Here is a tiny trained network, its code and every weight. The questions are about switching its units off for an input and a class, where a switched-off unit gives its printed mean instead of its output.

import numpy as np


def w(rows, s, z=0):
    codes = np.array(rows[::2]) - 128.0
    scale = np.full(codes.shape[1], s)
    scale[-1] = z or s
    return codes * scale


def norm(h):
    return h / np.sqrt((h * h).mean(-1, keepdims=True) + 1e-5)


def f(y):
    return np.maximum(y, 0)


def log_softmax(a):
    a = a - a.max(-1, keepdims=True)
    return a - np.log(np.exp(a).sum(-1, keepdims=True))


def net(x, mask):
    res = np.array(x, float).reshape(1, 7) / 4 @ E
    u = 0
    for l in range(4):
        y = f(norm(res) @ A[l][:, :-1].T + A[l][:, -1])
        res = res + np.where(mask[u : u + 7], y, B[l][:, -1]) @ B[l][:, :-1]
        u += 7
    return log_softmax(norm(res)[-1] @ U[:, :-1].T + U[:, -1])


A, B = {}, {}
E = w([
[128,128,126,127,129],'x0',
[99,155,139,255,187],'x1',
[128,129,129,127,127],'x2',
[232,88,27,181,108],'x3',
[129,129,128,129,127],'x4',
[206,147,221,139,41],'x5',
[91,192,83,154,55],'x6',
],0.0069)
A[0] = w([
[210,191,114,169,216,104],'0.n0',
[192,141,253,165,98,11],'0.n1',
[117,91,243,86,217,164],'0.n2',
[123,233,109,47,151,138],'0.n3',
[135,134,170,213,171,4],'0.n4',
[221,225,151,185,208,117],'0.n5',
[54,76,95,168,11,215],'0.n6',
],0.0057,0.0045)
B[0] = w([
[153,128,113,87,135,171],'0.n0',
[254,132,210,191,43,172],'0.n1',
[173,120,203,98,218,252],'0.n2',
[101,76,181,81,74,181],'0.n3',
[137,232,137,217,238,142],'0.n4',
[157,149,133,86,128,182],'0.n5',
[183,128,138,94,188,238],'0.n6',
],0.005,0.004)
A[1] = w([
[66,229,66,153,8,163],'1.n0',
[102,138,139,235,170,3],'1.n1',
[190,77,129,133,179,71],'1.n2',
[174,197,172,97,126,39],'1.n3',
[90,132,76,136,123,55],'1.n4',
[120,94,167,228,140,113],'1.n5',
[179,142,100,174,89,138],'1.n6',
],0.012,0.005)
B[1] = w([
[189,70,202,119,230,255],'1.n0',
[139,186,114,100,140,191],'1.n1',
[172,106,139,155,164,244],'1.n2',
[97,128,139,143,80,204],'1.n3',
[116,104,138,145,141,153],'1.n4',
[133,198,121,9,105,203],'1.n5',
[155,119,92,173,113,245],'1.n6',
],0.011,0.0044)
A[2] = w([
[189,118,212,174,162,114],'2.n0',
[63,119,168,149,123,4],'2.n1',
[159,10,118,16,63,83],'2.n2',
[155,160,163,159,46,35],'2.n3',
[38,85,31,93,220,85],'2.n4',
[126,143,216,42,136,181],'2.n5',
[32,169,179,147,140,49],'2.n6',
],0.011,0.0029)
B[2] = w([
[65,125,127,147,153,236],'2.n0',
[151,86,135,103,163,136],'2.n1',
[90,219,136,155,178,216],'2.n2',
[69,127,141,189,68,162],'2.n3',
[157,160,210,247,9,193],'2.n4',
[164,98,48,164,131,254],'2.n5',
[80,69,72,44,56,159],'2.n6',
],0.011,0.0089)
A[3] = w([
[88,83,175,48,101,104],'3.n0',
[108,166,104,158,133,176],'3.n1',
[118,249,117,85,145,60],'3.n2',
[84,107,125,111,129,129],'3.n3',
[127,93,110,109,111,75],'3.n4',
[182,102,47,181,116,254],'3.n5',
[106,224,102,121,139,63],'3.n6',
],0.012,0.0028)
B[3] = w([
[152,75,62,97,91,145],'3.n0',
[140,116,171,48,101,186],'3.n1',
[139,244,118,120,113,174],'3.n2',
[227,117,20,78,112,143],'3.n3',
[99,145,88,151,156,134],'3.n4',
[54,114,114,55,114,255],'3.n5',
[127,175,146,64,160,169],'3.n6',
],0.011,0.0083)
U = w([
[163,225,118,70,149,106],'0',
[152,94,159,180,44,167],'1',
[176,52,2,66,116,2],'2',
[168,84,141,136,222,223],'3',
],0.018,0.002)

Each question gives the input, the list of numbers given to net, and the class t.
The units are the neurons (one row each of A and B). Each row of codes is followed by its name. A weight is (code - 128) times the scale printed after its matrix; where a second scale follows, it is the last column's (A, B and U).
mask holds one flag per neuron, layer by layer. A switched-off neuron (its flag False) gives its mean, the last column of its row in B, instead of its output. The means were averaged over made-up inputs and are rounded, as every weight is.
A unit's drop is (log p(t) with every unit on - log p(t) with that unit switched off) / (log p(t) with every unit on - log p(t) with every unit switched off).
The circuit of an input: a set's keep is (log p(t) with only the set's units on - log p(t) with every unit switched off) / (log p(t) with every unit on - log p(t) with every unit switched off). Starting from the 12 units with the biggest drops (on a tie, the unit counted first), units are removed one at a time, each time the one whose removal leaves the highest keep (on an exact tie, the one counted first), for as long as the keep stays at least 0.8.
circuit, biggest first: the units of the circuit, biggest drop first
unit that matters most: the unit with the biggest drop
top k neurons: the k neurons with the biggest drops, biggest first
top k neurons in layer l: the k neurons of layer l with the biggest drops, biggest first
input [-7,-3,-4,-8,2,-8,2], class 1: top 2 neurons : [2.n4 1.n5]
input [3,-7,4,0,3,-4,-3], class 0: circuit, biggest first : [2.n2]
input [5,-6,-8,5,6,-1,2], class 0: top 2 neurons : [2.n2 2.n5]
input [-7,0,-7,1,-7,4,-4], class 1: top 2 neurons : [0.n1 1.n0]
input [-8,-5,-2,-7,3,3,-8], class 3: top 4 neurons : [0.n2 2.n2 2.n5 3.n5]
input [-5,6,1,-3,-2,-2,7], class 3: top 2 neurons in layer 1 : [1.n0 1.n4]
input [5,2,-6,7,-1,-3,8], class 3: top 2 neurons in layer 2 : [2.n5 2.n6]
input [3,-2,-1,-6,-1,-2,-5], class 2: top 2 neurons : [1.n0 2.n6]
input [1,2,-1,8,4,5,-2], class 2: top 2 neurons : [2.n4 3.n5]
input [0,-4,-4,0,-4,1,5], class 3: top 3 neurons : [1.n0 0.n2 1.n5]
input [-7,-4,5,-1,2,-6,6], class 1: top 2 neurons : [2.n4 0.n1]
input [7,-6,-3,2,-7,-7,8], class 3: top 3 neurons in layer 2 : [2.n2 2.n3 2.n6]
input [4,5,6,-2,4,-5,-1], class 0: top 2 neurons : [1.n1 1.n5]
input [-8,6,-5,8,5,-1,-7], class 2: top neuron : [2.n2]
input [1,6,5,-7,-2,4,3], class 2: top 2 neurons : [2.n6 2.n2]
input [3,8,5,0,0,8,-2], class 0: top 2 neurons in layer 0 : [0.n4 0.n3]
input [-6,6,3,-5,2,-7,7], class 1: top 3 neurons in layer 2 : [2.n4 2.n2 2.n6]
input [7,-2,-5,-3,5,-2,-3], class 2: top 2 neurons in layer 0 : [0.n6 0.n0]
input [8,8,-8,-6,-5,-7,-5], class 0: top 2 neurons in layer 1 : [1.n1 1.n5]
input [8,8,-2,2,2,-7,0], class 0: unit that matters most : 1.n1
input [-7,-3,2,1,4,-4,4], class 1: top 2 neurons in layer 3 : [3.n6 3.n3]
